[   3   64  -99 -117  -64   39  -12   74 -109   -6  -58  153   -7  106
  -60   87   68  -38 -109  134   -5    2   51 -129   -3  194   63 -101
  108  -25  126   53   80   14   -1   94 -222  -34  -26]	[36]
[ -70 -187  -80  109  -39   91   -2 -128  -89  224 -195   41  -26  -37
 -142    9  102  162   34  131   88  128  -19   37   -3   80  -96 -295
    2   -5   93  247  -13   28 -138  -18 -105 -106  -31]	[25]
[ 296    7   42 -390   44  123  319  118 -320  185  248  378 -108  350
  -76   38   37 -524 -259  -31 -339   91  405 -254  -72  -33  491   12
  -24 -294   28  -52   77  185 -133  -76  -90  301 -369]	[38]
[  73   58  -36   55  -63  -34 -131   86   70  108  159 -135  176   77
  -51  150   73 -184 -179  -10   72    6  -56   -3  -79  -83  -60  192
  -73  -87   20  -18  113   56  122 -107  120  165   18]	[35]
[  -4   41   71 -210 -214   20 -109    5   85  -51  -10  -11  -88   23
 -226  191  -71   24 -115  339   37 -145   86  -19   -7  119  -10    8
  -50  184  -51 -132   52  -98   90 -179  -89  158 -136]	[27]
[ 122  194 -205  141  -27  -34  -94  153  -42  153  230 -150  186  228
  111  -93  -32 -190 -176 -124   71    2  -47 -198 -107  -56  126  291
  -40 -266   98   23  106  119   70  118   36  173   67]	[34]
[ -55   22 -188   35 -141 -124  -61   27  -21  -64   51 -213  198   21
   71  -22  115  -60    3 -102  295 -116 -154 -143 -101    3   44   95
   86  -13  207   49   84   77    2   82    9  -81   67]	[34]
[-189 -148  176 -146 -333  100 -564   57  211  222 -319   69 -110   69
 -416  188 -105  398  349  364  375 -351 -258   20 -133 -117 -588 -114
    6  238 -173  -10 -337 -377   82 -137 -135  -21  166]	[25]
[ 160 -165  283 -516 -146  -33  333 -191   61   -5  181   33  -94  -38
 -157  300   15 -304 -201  206 -175 -104  364  144   -5  100  247    8
 -204  157  -55 -256  137  -16   -8 -501  237  200 -469]	[29]
[ -72  -40 -339   90 -216 -252   24   67    0   78   45 -368  308    9
  275 -224  114   62  225 -391  504 -354 -298 -307 -146    3  -22   28
  128  -68  349   62  -51   61 -134  296  -31 -417  151]	[34]
[ 342  158  -20   -8   90   40   82  151  -49  375  424   -2  128  339
   71   18  -59 -477 -351 -155 -246  117  191 -105 -116 -159  222  374
 -220 -437  -44  -68  131  167   80 -114  229  417 -129]	[35]
[ -55  -54 -169  106 -121  -19  -55   36  -82   38  -14 -128  135   -8
  -63  -14  144  -31  -26  -22  235   -9 -101 -126  -51  -36   27  -77
   60    3  147  129   58  103  -72   69 -111  -40    2]	[29]
[ 126   29  -25 -135  -36   93   84  110 -118  161   46  203  -51  152
 -125  112   29 -148 -205  125 -163   46  190 -131   16  124  127 -117
   -9  -90   25    2   71   51  -40    2 -208   98 -173]	[38]
[  50   -1  -53   84  -53  -18  -63   38   21  103  118 -125  173   32
  -57  128  118 -168 -173  -13   80   62  -30    6  -54  -59  -14   95
  -59  -67   53   37  129   92   59  -92   84  118  -19]	[34]
[  87  -92  -33  111    4   -2   11   29  -14  208  140  -98  203   11
  -64  152  201 -241 -183 -106   39  131  -12   42  -55 -131  -30   23
  -81 -126   54   91  126  145    3 -125  126   96  -57]	[35]
[ -52  124  -26 -308 -254  -68  -92    5   53 -222  -30  -32  -97   67
  -96   98 -102   63  -37  300  124 -265   35 -132  -45  225   77   78
   73  197   73 -166   56 -108   92  -55 -123   40  -69]	[25]
[ -68 -260  -77 -358  -77   -6  212  -78 -429 -207  -35  199   24  106
  -84  -32  359 -382  130 -172  218   27   44 -247 -190 -190  409 -156
  289  -44  303  194   17  258 -269  -16  -48  -38 -179]	[25]
[  53  121 -113  -97  -49   53  -18  130 -114   55    3  164   -5  168
  -41   56   23  -78 -151  111  -54    2   80 -174   -4  177   93  -49
   79  -88  101   28   78   24   15  121 -241   30  -31]	[36]
[ -11  237 -318  -11 -232 -286  -75  102  116  -63  156 -402  242  130
  345 -199 -103   58   82 -217  380 -426 -238 -306 -149  156   41  340
   78  -77  288 -123   34  -25   78  257   41 -221  188]	[34]
[ 104   90   19 -289 -103 -133    3   28   31  -80  257  -96  131  174
   72  123   43 -347 -112  -80   73 -156   15  -75 -179  -65  144  373
  -10 -101   96 -155  113   56  130 -175  274  180  -49]	[35]
[  39  189 -269   20  -79   -9  -47  195 -108  123    3   53   63  214
  110 -116  -38   38  -55  -25   69 -114  -38 -310  -32  204   61  -14
  116 -173  188   58   18   14  -20  332 -304 -121   93]	[36]
[ -98 -204 -309  -68 -186 -138  181   22 -216   70 -111  -74  132   11
  132 -221  218   46  280 -320  398 -254 -160 -362 -114   28   97 -304
  248  -35  386  181 -106  120 -318  313 -239 -484    1]	[25]
[-210 -246  -38  206  -10    3 -125 -449   96  252 -309 -182   35 -101
   52  -80   -8  441  288  138  292  110 -238  333  -94  141 -329  -74
  -88  -11  134  333  -71 -142  -49 -150  330 -233  210]	[34]
[  17  -60  -94  -55  -75   42   69    7 -165   24   12   43    8   51
 -118   24  120 -137 -108   61   49   59   77 -133  -33    1  180 -115
   47  -22  112   97   87  131  -98  -10 -127   70 -138]	[27]
[   1  -96  -23  175  -73  -16 -233   73  121  274   46 -169  235    1
 -111  175  169  -59  -32  -90  210    1 -205   72 -104 -201 -328   47
  -68  -76    8   95   -4   23   72 -107  141   27  120]	[35]
[ 316 -145  101 -250   80  144  455   58 -208  392  186  343  -56  136
 -119  186  135 -425 -344  -19 -436  185  458  -54   71   79  300 -270
 -146 -213  -10  -12  118  162 -180 -148 -109  129 -453]	[36]
[ -21    8 -129  -17 -119   16  -18   37 -102  -17   -8  -22   20   37
 -106   20   78  -48  -95  101  105   -4   16 -142  -21   54  113  -79
   63   23  112   69   84   87  -46   34 -169   44  -75]	[27]
[  23   94  -94 -140 -140  -58  -31   43  -68 -115  126  -86   71  126
   -7    3   15 -184  -93   38  138 -103   11 -173 -102   -1  209  184
   40  -25  113  -54  102   68   37  -15    3  143  -61]	[29]
[  82 -385  143  211   45   98  -42  -85  102  645    4  -55  187  -71
 -205  236  244  -82   -5 -130   47  187  -77  285  -72 -298 -419 -191
 -241 -161  -89  220  -76   37  -77 -316  286   10  -34]	[35]
[ 130  150 -163   90  -25  -10  -46  136  -74  134  231 -102  161  213
   63  -58   -3 -244 -198  -99   35   33    5 -182  -98  -76  172  251
  -46 -241   81   17  117  134   47   64   32  210    0]	[34]
[ -69    4 -116   63 -157   18 -152   41  -17   20  -62  -87   42    6
 -143   39   44   73  -43  151  191  -46  -77  -98  -29   29  -44  -67
   37   72   68   72   37   10   -2   29 -157   27    9]	[27]
[ 174  108 -112   85  -28  145  -58  196 -118  358  124   96  -25  265
 -121  -64  -96 -116 -204   71 -117   61  128 -230  -28  -46  109    4
  -96 -242  -48   51    5   73  -40   92 -210  251  -96]	[25]
[  11   49 -174  -36  -97   19   12   88 -166  -15   14   35   17  110
  -66  -30   74  -96 -107   47   73   -5   36 -233  -40   57  181  -67
  105  -48  144   76   80  117  -70  118 -220   37  -71]	[25]
[  45  171 -158   12  -87   66 -136  175  -75  119   -8   94  -21  204
  -67  -14  -68   32 -119  141   -4  -42   14 -226  -18  141   25   -6
   55 -102   56   30   25   -6   28  174 -281   64   27]	[38]
[ -63 -244  -30  170  -18   75    2 -205  -40  269 -137  -66   56  -85
 -115   27  123  110   35   76  129  174  -45  153  -22  -10 -123 -208
  -87  -21   68  258   11   36 -117 -129   84  -54  -30]	[29]
[ -80  -90   90   52  -87  -20 -225 -189  223  132  -82 -168   80  -70
 -108  214   16  154   11  205  157   13 -144  289  -67   48 -339   95
 -131   75  -24   52   35 -132  153 -281  285   30  105]	[35]
[ -59  154 -319 -122 -202 -146    5  113  -95 -116  -44  -69   48  138
  176 -172  -22  108   87  -57  250 -306 -105 -380  -72  269  132   -7
  228  -15  307   -5    6    2  -61  345 -286 -284   82]	[38]
[ -40  -74    8  104  -60  -43 -173  -87  150  141   -8 -181  161  -44
  -64  181  101   28  -38   52  166   29 -154  178  -80  -22 -267   83
  -78    0   38   79   64  -27  110 -183  223    8   98]	[35]

[ 153  242   58  -45   22   12   -9 -144   70 -150  203  176  220  -52
 -201  -59 -530  -12  -54  -63   52   76  -18  -64   28 -372 -301   35
 -368 -131 -235   30 -233 -118 -117    0   64  -40 -158]	<8>
[ -46   17   46   80  -23  290  170  -56   98   39   42   60  135  139
   53  -43  217  -85  259  -19   74 -184  -37    6 -143  224   19 -163
  254  117   37   -4    2  -52  159  -40 -190 -202  129]	<2>
[ -77  -95 -136  -23  -93  151   74   24   23   40   22  187  139   79
  -62  -25 -158    2   71 -103  -28 -140  -98   -8  -22   48 -190 -121
  298  -91 -128    0 -151 -148   20 -124 -198  -81 -119]	<2>
[ -26  -55 -242  -77   13   74   34    1  -94   87  -96   63  124  -51
  -91   78   -4   29   32  -21 -131 -103   14   53  -14    1 -104 -125
  189  -69 -104   28 -166 -111  -83 -117  -63   34 -163]	<20>
[ 179  329  -60  100   61  210  -14  -23  -18  -10   48  123  225  -59
  -33    2  144   67  189   89   58  106    6  -36 -266  -94   83  -74
 -159   91   82  190  -95   55  -37   44  139 -145  150]	<9>
[-177 -173   69   -5  -32  122   88  -61   74  -30  129  -20   59  135
  -90 -106  -92 -160  -16 -138    8 -152  -35  -10   66  101 -185  -91
  220  -55  -59  -71  -77  -86  156  -38 -270 -165  -90]	<9>
[-140 -125   98   -3 -142  105  137  -45  162  -99  229  181   94  187
 -121 -184 -305  -94   19 -199  135 -212 -119  -77   30   77 -325  -66
  218  -73 -162  -76 -122 -126  153 -106 -295 -201  -96]	<8>
[ -80 -209 -171 -167  -40    5  214  -10    6  -28   -4  124   84   59
 -107   50 -180   15    0 -130   21 -187   22   21   37   50 -368  -72
  271  -83 -146  -96 -144  -87   -7 -201 -176   21 -251]	<1>
[  68  143   -8  -96  206 -113  -75 -133  -22 -128  173 -138  114 -187
 -316  -10 -133  -96 -243  -10  -60  171  194  -20   57 -322 -209   30
 -433  -69  -29   68 -228   40  -77   60  105  -38 -155]	<3>
[-156 -333 -241 -211   77  -97  171   89  -51  -83   56  -43   -7   -4
 -213   58   62   -4 -209 -133   18    2  169  -12   -2   58 -420  -18
  259  -62  115  -26 -147  136   66 -154 -165  -43 -235]	<1>
[-199  -86  132   81   93 -174 -173   68 -251 -226  115 -363  -72   58
 -205 -258   90  -63 -283  -94  145  173   54  -49  -36  -80   18  117
 -277 -106  199  133   82  403  153  144  228 -234 -137]	<3>
[-159 -145  235   35   79  179  160 -125   28  -97   84 -219   32  219
   49  -78   80 -206   57  -82  106  -69   39   28   19  129  -62  -39
   91   21  112 -102  113   97  230   70 -150 -196   -1]	<20>
[ 132  225  -11   36  158  205   41  -90    6  -14   51  -24  191  -53
  -35   62  170  -41  119   80    3  126  103    5 -163  -93   26  -70
 -160   84  123  104  -77   55    2   73   64 -118  110]	<2>
[-215 -334 -192 -147  149 -145  -41   73 -249  -67  -31 -289  -62  -38
 -201   22   82  -49 -327  -94 -104  112  170   39   79  -39 -209   24
  101 -150  159   23  -83  212   27  -17  -12   -8 -294]	<7>
[ 181  268  126  -47  226   40  -62 -187   36 -194  240  -54  206 -112
 -197   18 -384 -106 -176    1   -2  353  137  -52   29 -493 -250   95
 -570 -108    7   66 -193   41  -84  164  130  -69  -88]	<9>
[-244 -293 -116 -111  -97 -178  -76   81  -54 -115  177   48   -1   35
 -331 -186 -429  -37 -343 -248  -20  -61  -58  -72  161 -103 -427   13
  137 -273 -175   -6 -237  -43   35 -119 -180  -90 -372]	<3>
[ -76  -92  -95  -11  169 -164  -71  169 -379 -222  -45 -306  -48    6
 -105  -52  244  116 -223  -12  175  335  149  -23 -199 -106  -29  157
 -214  -65  380  191  117  575   49   96  382 -121 -145]	<1>
[ -90 -132  -94  -54 -102  134  108  -25   32   27    9  174  133  107
  -50  -19 -276  -27   65 -128  -30 -187 -108   13   52   27 -239 -109
  288 -127 -206  -64 -139 -195    9 -138 -219  -40 -186]	<20>
[ -52 -216 -150 -245   17    8  269 -100  113  -28   57  125  109   17
 -158  109 -275  -65  -49 -138  -40 -193   93   31  129  -12 -496  -84
  232  -89 -202 -167 -227 -194  -25 -212 -282   62 -280]	<1>
[  26  -18 -159 -119   18  -35  159  -71 -143   19 -194   -6   99  -28
  -43   94    7   56  117   -3  -11 -219   51  104   -7   19  -87  -79
   39  -24 -193  -48  -42  -50 -106 -159  107  113 -247]	<1>
[ 142  280 -106   71  118   97  -85  -93 -288   92 -277 -145  162 -114
   47   90  231   65  205  164 -108  -18   33  132 -125  -91  333  -91
 -232   24  -57  127   23   30 -170   46  357   74  -50]	<20>
[-218 -122   78   50   58   64   47 -139  -71   98  -76 -332  -23   36
  -67  -90  460 -226   85   -5  -99 -353   76  116   56  322  212 -189
  172  112  -30  -61   47  -50  165  -11 -127 -114  -21]	<8>
[-139 -112   48   54  129   59   39    3 -224  -65  -84 -336  -25  104
   32  -47  402  -59   22    7   81   14  101   58 -114  155  138  -16
   37   55  259   46  162  310  147   78  114 -142   -4]	<7>
[-210 -145   37   39    1  -83 -116   27 -170  -94   68 -199  -26   57
 -176 -195  -14  -78 -185 -113   18  -25  -14  -15   41    4  -41    7
  -14 -119   16   55  -25  135  100   32   20 -151 -172]	<8>
[-154 -225   20  -73   85  -54   24   20 -159 -180   67 -182   -7  109
 -100  -60 -168  -46 -216 -132   80  138   61  -11   42 -106 -252   88
  -17 -161  116  -12    0  228   80   35   17  -89 -231]	<7>
[ -20  -54  -13  -39  -83   91  225  -51  -31  -50  -64  116  108  158
   44  -15 -126   45  199  -80  146 -240  -68   35  -58   96 -160  -61
  169  -20 -156  -78   16  -35   22 -145  -25  -25 -143]	<1>
[-257 -316   27 -125 -105 -111   71  -12  105 -147  258   66   10  120
 -295 -198 -473 -131 -269 -285   52 -163  -49  -75  202  -32 -512   -6
  175 -217 -216 -116 -209 -111  124 -134 -321 -137 -325]	<3>
[  66  205   42  121   81  281  103 -126  -28   93 -109  -85  159   28
  103   31  431  -67  343  117    6 -155   32   83 -185  174  280 -177
   27  186   52   52   64  -11   61   30   50 -119  171]	<2>
[-161 -159  111    0  123  -42   85  -78 -263  -84 -160 -416  -58  114
   35  -40  272  -96    9  -14   73 -104  104  117   12  131  117    6
  -42    9  100  -55  208  253  111   45  170  -45 -159]	<1>
[ -84  -75    8   44  -96  156   43   59    1  -94  115  158  120  181
  -21 -121 -261   16   28 -136  126   16 -141  -68  -77  -25 -206  -12
  170 -122  -10   37  -53   30   92  -30 -108 -184  -79]	<2>
[  32  178  -64    9   79  -90  -72  -79 -151    2  -67 -142   94 -144
 -194  -53  149   -9    2   49  -47 -104   78   56  -36  -70  111  -73
 -265    7 -129   94  -85   12  -78  -19  221  -17 -122]	<3>
[ 121  183  -65   24   41  199   92  -69  -21   15  -41  100  199    5
   24   58   43   39  214   49   27  -29    0   26 -152  -36    3  -93
  -18   42  -30   62  -64  -32  -46  -28   59  -53   26]	<20>
[  36  139 -115   70  -61  167   53   15   39   45   55  183  160   -5
  -82  -66  188   47  195    3   49 -154  -43  -34 -209  127    7 -153
  149   99  -26  116 -130  -54   34  -90  -64 -158  100]	<8>
[ 103  173    5  -49   34   37   34 -107  110 -111  215  160  190  -56
 -213  -49 -307  -29  -42  -59   47   37   29  -67  -20 -232 -287  -16
 -216  -53 -137   39 -236  -90  -49  -27  -30  -88  -82]	<8>
[-236 -336 -103 -130 -105   20   50    7   86  -23  165  136   63   95
 -220  -83 -458 -118 -206 -245  -94 -141  -81  -38  202  -27 -467  -74
  352 -240 -215 -101 -259 -225   65 -145 -403  -76 -312]	<9>

[ -20  -94  198   41 -112 -142   24  -59  119  -98   50  -31  155  176
  145 -251  467 -196    0  277  113  163  -51 -481  103  312 -111 -195
  212  241  479 -290   -2 -214 -313   88 -165  -38 -258]	[69]
[-127  -15  -30  228 -445    3   27  278  227 -189 -129 -168   36  -42
  -86   73  -59 -286  -41  398 -106  -25 -301 -320 -122  178 -268 -342
  317   41  315  -11   35 -199  -51 -121 -101   92  -78]	[66]
[ 325  217  -75 -101 -208  276  -45 -133 -119 -100  213   16  -84  -38
  -56  141  131  161  150   98   66  -14  127  107  -36 -106  178   81
  140  272 -200  392  436   66   47 -168  383  213  110]	[66]
[  77  155 -138   83  -47  -81   -4 -518  250  -52  373  118   14  186
  -12 -186  308  -60  -68   -4   72  428  309 -253  171  186  118  271
   50  146  277 -126   34  -28 -447  195  272  199 -279]	[66]
[-186 -622  145 -288 -253   -3   56 -141 -211  280 -419 -115  -11  115
  165  135   89  311 -145  104  -51 -459  191   64 -110 -418 -145 -112
 -159 -264  -32  329 -464   20  272  -70 -285 -143  -91]	[75]
[-170 -338  -41   18 -231   -5   12  249   -7   54 -385 -285   26 -168
  114  217  -16  -49  -19  200 -211 -257 -186  -71  -96  -56 -313 -162
   62 -287  108  169 -124  -66  133    1 -151  -77  106]	[75]
[-119   12  -56  303 -279  -15  -40  294  218 -191  -62 -237    5  -14
   38   10  112 -342  -54  455  -20   75 -186 -350   -3  302 -305 -170
  290   20  362 -143   97 -220 -122   71  -57   29 -134]	[64]
[-279 -156  -50  108 -610  -27   82  211  215 -258 -203 -222   97 -187
 -126   67 -226 -243   23  163 -235   21 -296 -276 -200  281 -251 -307
  210 -202  309    5 -158 -168 -158  -49   -7  174   -1]	[69]
[  52 -157 -170  -50  -18   73  -23   -8  -70  158 -180 -154  -70 -151
  100  319    4  160   20   28 -193 -200   60  178  -13 -260 -123  121
  -59 -218 -151  396   80  114  177    3  108  -12  212]	[67]
[ -98 -182 -245  -92 -534  310  -67   -2 -125 -151 -153 -307  -87 -270
  -42  187 -108   92   25   11  -96  -94  118  122 -168   19  -13  152
  -20 -337 -152  341  -55  -25   36   78  356  226   69]	[66]
[  97 -393  190 -423   32   33    0 -392 -332  183  -67  -36   70   87
  290  -95  520  348   75 -114  115 -124  350   12   89 -134  131  162
 -173  -14  -25  158 -127   49  -57  128   26  -91  -55]	[75]
[ 244   79  228 -140  383 -337  119 -418   91  115  303  261  164  211
  202 -126  456  113  175 -102  -22  253  174 -176  259   71   60   56
    2  333  251  -43  237  120 -328   56   11  -61   35]	[67]
[ -14   79  132  105 -214 -105   33  104  151 -289  132 -105  130   -7
   68 -159  248 -268  146  227   12  258 -134 -396   51  498 -135 -164
  265  181  408 -225  201 -175 -355   91   58   79  -70]	[64]
[-181 -406  -68  -49 -437  216  -76  259 -167  -40 -414 -400  -11 -195
  122  143   94  -23  -46  260  -51 -298  -91  -73 -147   -3 -219 -111
   64 -298   37  173 -166 -160  152   54  -54  -23   -9]	[69]
[ 440  443  -18  -39  260 -146   99 -352  184  -24  463  283  102   -4
  -38   53  198   40  301 -173 -146  344  -25  -68  165   52  176   88
  162  436   71  156  594  188 -316 -129  345  174  252]	[75]
[   7   64 -153  135 -515  258  -31  406    8 -205 -160 -268 -117 -241
 -131  355 -288  -87   81  335 -158 -224 -237   65 -228  -28 -198 -189
  258  -59 -107  406  277  -46  242 -225  177  174  206]	[64]
[-124  -13   17  150 -281 -227  163  181  333  -83 -131  -21  121  -94
 -123  179 -266 -211   66  147 -354   -8 -405 -241 -122   79 -293 -395
  250  -18  311   82   18  -36  -85 -220 -142   76  141]	[75]
[  91 -148  -97 -196 -322  285  -61  -76 -224  -44  -89 -183  -44 -163
   43  138  124  179   82   19   -4 -144  116  102  -95  -94   77   97
    5  -85 -171  348   88    6   71  -16  269  132   87]	[69]
[ 295  212   59  -68  275 -249  113 -526  195  137  381  326   88  217
   30  -48  291  110  104 -123  -59  275  168 -130  203  -80  137  103
   51  361  169   70  252  157 -295  -62  127   71    4]	[75]
[ -87 -125  225   65   74 -401  151    7  247   37  -47   54  185  127
  136  -44  171 -145   48  153 -173   80 -165 -345   95  160 -276 -286
  130   95  456 -151  -30  -49 -213   -5 -296 -122   -9]	[67]
[ 107  -93  102 -361 -346   90   85 -486 -129  -70  170  116   58   54
  -48  -74  129  293  132 -200   33   65  286   21  -64  -38  269   62
  -48  109  -48  264  -35   75 -186  -84  292  234  -39]	[69]
[ 192  -69 -134 -173  -80  217  -71 -140 -196   39  -14 -136  -30 -163
  101  150  229  181  122  -41  -29  -74  122  114    7 -113   92  197
  -11  -40 -168  320  204   66   25   35  293   83  149]	[61]
[ 253  221 -308  -18  -28   91   12 -397  118   88  232  113  -82  -70
 -126  231  -45  159   54 -153 -173  125  158  151   26 -246  153  274
   12   46 -160  402  256  196  -72  -92  420  246  145]	[61]
[ -52 -267   12 -218 -486  251  -22  -16 -247  -83 -157 -218  -85  -90
   29  138  -15  213   49   93   16 -239  189  135 -167  -93    0   29
  -26 -170 -165  380  -69    0  150  -40  191  120   26]	[64]
[ 205  -43  213 -176  406 -299   71 -464   19  162  246  190  151  226
  283 -184  591  135  116  -98   49  233  273 -189  294   72   67  152
  -61  250  256 -104  127   85 -333  172   -7 -109  -56]	[67]
[ -67 -163 -197   60 -477  302  -94  218  -77  -71 -256 -312 -118 -161
  -23  242  -52  -12  -74  311  -43 -255  -48   23 -167 -109 -154  -53
  124 -182  -80  316   12 -104  215  -59  103   99    7]	[66]
[-110 -134 -123  215 -122  -55  -12  323  162    4 -269 -264   32 -163
   84  202   20 -234  -21  295 -222 -103 -303 -201  -24   65 -361 -171
  189 -164  230   36   50 -110   33   23 -134  -63   91]	[75]
[ 112   11 -196 -142 -304  249  -51 -285  -97 -101  126  -91  -67 -121
  -33   81   84  170   77  -89    3   78  268  109  -38   -7  171  267
  -30  -69 -149  306  117   54 -102   62  456  251   31]	[66]
[-356 -431 -116 -124 -781  171   45   56  -41 -147 -368 -305   -6 -232
 -112  168 -320   54  -51   23 -209 -217  -25   13 -305   -2 -147 -129
  -18 -475    6  294 -417  -85   54  -31   89  200   -6]	[69]
[-146  -55  -13   78 -683  144   57  436   56 -303 -228 -265  -11 -247
 -159  259 -374 -142  118  290 -213 -199 -338  -58 -297  129 -250 -375
  273 -111   46  290  101 -104  129 -244   70  185  178]	[64]
[ 186 -256  314 -440  170 -137  101 -471 -238  201   76  167  115  179
  249  -78  443  398  156 -180   50  -62  336   34  126 -173  154   70
 -160  161   -8  203   -3  153  -87    2   -3  -89   37]	[67]
[ 133   -4 -109 -132   51 -100  103 -455   82  228  113  197  -57   79
  -39  251 -101  315    3 -176 -212  -30  276  223   28 -403   63  178
 -135  -33 -147  463   30  268   38 -124  178  108  133]	[67]
[ 342  273  -60   36  145   74  -94 -308   31  -53  390   65    3  129
  119 -142  571  -25   76  133  203  306  222 -196  230  157  162  240
  148  391  136  -54  427  -35 -293  132  296   97 -126]	[66]
